Here is a tiny trained network, its code and every weight. The questions are about switching its units off for an input and a class, where a switched-off unit gives its printed mean instead of its output.

import numpy as np


def w(rows, s, z=0):
    codes = np.array(rows[::2]) - 128.0
    scale = np.full(codes.shape[1], s)
    scale[-1] = z or s
    return codes * scale


def f(y):
    return np.maximum(y, 0)


def log_softmax(a):
    a = a - a.max(-1, keepdims=True)
    return a - np.log(np.exp(a).sum(-1, keepdims=True))


def net(x, mask):
    res = np.array(x, float).reshape(1, 7) / 4 @ E
    y = f(res @ A[0][:, :-1].T + A[0][:, -1])
    res = res + np.where(mask, y, B[0][:, -1]) @ B[0][:, :-1]
    return log_softmax(res[-1] @ U[:, :-1].T + U[:, -1])


A, B = {}, {}
E = w([
[207,124,164],'x0',
[125,38,161],'x1',
[81,123,203],'x2',
[141,225,119],'x3',
[58,183,140],'x4',
[35,106,2],'x5',
[184,132,74],'x6',
],0.0059)
A[0] = w([
[82,153,130,187],'N1',
[76,176,178,133],'N2',
[145,138,179,173],'N3',
[112,152,74,102],'N4',
[114,90,103,124],'N5',
[111,77,101,63],'N6',
[215,141,140,102],'N7',
[61,173,44,170],'N8',
[99,159,140,224],'N9',
[234,116,3,139],'N10',
[208,116,82,84],'N11',
[68,94,130,1],'N12',
[106,166,146,33],'N13',
[122,164,135,250],'N14',
[146,146,82,179],'N15',
[162,136,73,109],'N16',
[145,163,93,97],'N17',
[82,198,140,84],'N18',
[133,177,154,70],'N19',
[128,175,63,176],'N20',
[143,147,185,198],'N21',
[128,98,163,60],'N22',
[214,107,143,178],'N23',
[121,138,159,167],'N24',
[109,33,129,57],'N25',
[91,65,142,41],'N26',
],0.012,0.0031)
B[0] = w([
[100,113,81,189],'N1',
[87,81,96,205],'N2',
[56,97,113,202],'N3',
[131,99,107,181],'N4',
[160,129,166,161],'N5',
[184,163,178,156],'N6',
[109,62,181,211],'N7',
[117,118,50,254],'N8',
[91,110,101,196],'N9',
[221,30,133,252],'N10',
[151,42,152,190],'N11',
[209,114,165,155],'N12',
[112,118,121,151],'N13',
[85,127,101,204],'N14',
[146,119,113,187],'N15',
[152,90,137,175],'N16',
[162,144,128,168],'N17',
[99,117,115,195],'N18',
[139,155,146,168],'N19',
[121,138,86,215],'N20',
[31,101,102,217],'N21',
[144,152,109,156],'N22',
[84,62,161,229],'N23',
[100,134,102,172],'N24',
[170,251,132,181],'N25',
[187,183,132,163],'N26',
],0.018,0.0064)
U = w([
[150,99,204,100],'0',
[196,89,68,255],'1',
[254,142,102,130],'2',
[211,104,19,74],'3',
[235,50,118,81],'4',
[116,148,136,109],'5',
],0.0098,0.0072)

Each question gives the input, the list of numbers given to net, and the class t.
The units are the neurons (one row each of A and B). Each row of codes is followed by its name. A weight is (code - 128) times the scale printed after its matrix; where a second scale follows, it is the last column's (A, B and U).
mask holds one flag per neuron, in row order. A switched-off neuron (its flag False) gives its mean, the last column of its row in B, instead of its output. The means were averaged over made-up inputs and are rounded, as every weight is.
A unit's drop is (log p(t) with every unit on - log p(t) with that unit switched off) / (log p(t) with every unit on - log p(t) with every unit switched off).
The circuit of an input: a set's keep is (log p(t) with only the set's units on - log p(t) with every unit switched off) / (log p(t) with every unit on - log p(t) with every unit switched off). Starting from the 12 units with the biggest drops (on a tie, the unit counted first), units are removed one at a time, each time the one whose removal leaves the highest keep (on an exact tie, the one counted first), for as long as the keep stays at least 0.8.
units of the circuit, in order: the units of the circuit, biggest drop first
k most important neurons: the k neurons with the biggest drops, biggest first
drop of u: that unit's drop, to one decimal
input [2,4,8,0,-8,-5,-6], class 0: units of the circuit, in order -> (N8 N23 N20)
input [7,8,4,-6,-1,-1,0], class 0: 2 most important neurons -> (N23 N8)
input [-2,4,7,-7,-7,-5,-5], class 0: units of the circuit, in order -> (N8 N21)
input [-2,-1,-1,-7,5,-2,-1], class 5: 3 most important neurons -> (N10 N8 N11)
input [-3,4,-4,-5,-6,4,-4], class 2: most important neuron -> (N25)
input [-8,-4,5,-6,-3,8,-4], class 3: 2 most important neurons -> (N8 N1)
input [-3,2,-2,-2,4,-4,-6], class 5: 2 most important neurons -> (N10 N8)
input [1,-7,-4,-6,-1,-8,-5], class 5: 2 most important neurons -> (N10 N21)
input [2,7,-4,-8,-2,-1,0], class 2: 2 most important neurons -> (N25 N26)
input [5,8,-7,7,-8,0,3], class 4: drop of N21 -> 0.0
input [-2,4,-4,-5,-7,1,5], class 4: drop of N10 -> 0.1
input [-7,-5,-1,3,0,5,-3], class 3: drop of N8 -> 0.2
input [-3,-5,3,3,2,-8,6], class 5: drop of N10 -> 0.2
input [8,-3,-6,-8,-7,8,-3], class 4: most important neuron -> (N10)
input [3,0,5,-8,-6,-4,7], class 0: 2 most important neurons -> (N23 N8)
